Below are the code and all the weights of a small trained network. Each question names an input and a target symbol and asks about switching units off, where a switched-off unit gives its printed mean instead of its output.

import numpy as np


def w(rows, s, z=0):
    codes = np.array(rows[::2]) - 128.0
    scale = np.full(codes.shape[1], s)
    scale[-1] = z or s
    return codes * scale


def f(y):
    return np.maximum(y, 0)


def softmax(a):
    e = np.exp(a - a.max(-1, keepdims=True))
    return e / e.sum(-1, keepdims=True)


def log_softmax(a):
    a = a - a.max(-1, keepdims=True)
    return a - np.log(np.exp(a).sum(-1, keepdims=True))


def net(x, mask):
    ids = ['δηθλμξσψ'.index(c) for c in x.split()]
    T = len(ids)
    res = E[ids] + P[:T]
    q, k, v = (res @ M[0].T for M in (Q, K, V))
    z = softmax(np.where(np.tri(T) > 0, q @ k.T / 2**0.5, -1e9)) @ v
    res = res + np.where(mask[0], z, O[0][:, -1]) @ O[0][:, :-1]
    y = f(res @ A[0][:, :-1].T + A[0][:, -1])
    res = res + np.where(mask[1:13], y, B[0][:, -1]) @ B[0][:, :-1]
    return log_softmax(res[-1] @ U[:, :-1].T + U[:, -1])


Q, K, V, O, A, B = {}, {}, {}, {}, {}, {}
E = w([
[104,33,166,128,153],'δ',
[74,88,118,71,186],'η',
[169,95,144,184,221],'θ',
[91,87,8,196,141],'λ',
[38,147,111,135,90],'μ',
[98,177,139,195,186],'ξ',
[190,109,231,112,106],'σ',
[113,94,111,149,21],'ψ',
],0.016)
P = w([
[190,73,234,143,253],'0',
[93,53,137,179,225],'1',
[99,95,171,186,175],'2',
[124,123,177,197,136],'3',
[159,120,154,181,114],'4',
[176,117,136,178,102],'5',
[197,98,150,180,65],'6',
[221,92,152,184,46],'7',
[220,53,129,188,48],'8',
[200,31,110,184,54],'9',
[202,12,73,207,70],'10',
],0.0052)
Q[0] = w([
[239,44,96,108,180],'h1',
[50,3,165,173,166],'h1',
],0.007)
K[0] = w([
[130,134,129,123,86],'h1',
[254,207,69,93,77],'h1',
],0.0097)
V[0] = w([
[164,123,172,116,20],'h1',
[253,57,84,253,157],'h1',
],0.0058)
O[0] = w([
[56,211,201,110,127,110],'h1',
[244,193,129,91,111,254],'h1',
],0.011,0.004)
A[0] = w([
[139,107,98,84,82,1],'n1',
[52,103,138,39,152,43],'n2',
[114,136,55,142,57,164],'n3',
[171,207,166,78,130,149],'n4',
[125,220,50,201,138,85],'n5',
[149,138,127,168,171,153],'n6',
[193,134,96,87,88,37],'n7',
[107,254,91,134,229,165],'n8',
[101,28,126,148,139,115],'n9',
[139,154,167,201,235,28],'n10',
[79,98,201,182,177,50],'n11',
[153,82,60,63,120,37],'n12',
],0.011,0.0043)
B[0] = w([
[115,133,85,110,195,142],'n1',
[125,148,118,112,59,199],'n2',
[136,255,137,111,167,223],'n3',
[85,174,109,160,194,203],'n4',
[154,74,225,97,134,182],'n5',
[97,73,129,108,133,239],'n6',
[83,108,188,146,140,193],'n7',
[56,115,159,121,163,202],'n8',
[167,131,110,99,45,246],'n9',
[57,137,41,133,90,253],'n10',
[144,154,157,106,51,194],'n11',
[172,116,133,151,122,192],'n12',
],0.0085,0.0042)
U = w([
[132,135,101,2,160,153],'δ',
[125,76,165,127,56,4],'η',
[203,150,87,146,186,77],'θ',
[206,162,163,137,203,105],'λ',
[135,171,73,167,51,231],'μ',
[107,108,86,215,152,137],'ξ',
[69,144,212,149,163,161],'σ',
[76,233,136,125,113,214],'ψ',
],0.0089,0.0041)

Each question gives the input, a string of symbols that net reads in full, and the target symbol t.
The units are the heads (2 rows each of Q, K, V and O) and the neurons (one row each of A and B). Each row of codes is followed by its name. A weight is (code - 128) times the scale printed after its matrix; where a second scale follows, it is the last column's (O, A, B and U).
mask holds one flag per unit, heads first, then neurons. A switched-off unit (its flag False) gives its mean, the last column of its rows in O or B, instead of its output. The means were averaged over made-up inputs and are rounded, as every weight is.
A unit's drop is (log p(t) with every unit on - log p(t) with that unit switched off) / (log p(t) with every unit on - log p(t) with every unit switched off).
The circuit of an input: a set's keep is (log p(t) with only the set's units on - log p(t) with every unit switched off) / (log p(t) with every unit on - log p(t) with every unit switched off). Starting from the 12 units with the biggest drops (on a tie, the unit counted first), units are removed one at a time, each time the one whose removal leaves the highest keep (on an exact tie, the one counted first), for as long as the keep stays at least 0.8.
units of the circuit, in order: the units of the circuit, biggest drop first
k most important neurons: the k neurons with the biggest drops, biggest first
drop when u is switched off: that unit's drop, to one decimal
input η η η η, target μ: units of the circuit, in order : h1; n9; n2
input μ δ δ, target η: units of the circuit, in order : h1; n9; n11
input η θ η λ, target θ: units of the circuit, in order : h1; n3; n10
input λ η λ, target θ: units of the circuit, in order : h1; n3
input θ η μ θ, target ξ: units of the circuit, in order : n10; n3
input θ η δ η η θ θ δ θ λ, target λ: units of the circuit, in order : h1; n5; n3; n10
input η η θ ξ, target ξ: units of the circuit, in order : h1; n10
input λ ψ η η ξ η θ ξ λ θ λ, target λ: 3 most important neurons : n5; n3; n10
input η μ η ξ θ δ σ ξ η μ ξ, target σ: 3 most important neurons : n5; n8; n9
input ψ σ μ σ σ η θ δ δ σ, target σ: 3 most important neurons : n4; n9; n7
input η θ ψ ξ δ σ θ ξ, target σ: drop when n5 is switched off : 0.6
input μ μ δ, target η: drop when n2 is switched off : 0.0
input η η σ ψ σ σ σ, target σ: drop when n9 is switched off : 0.2
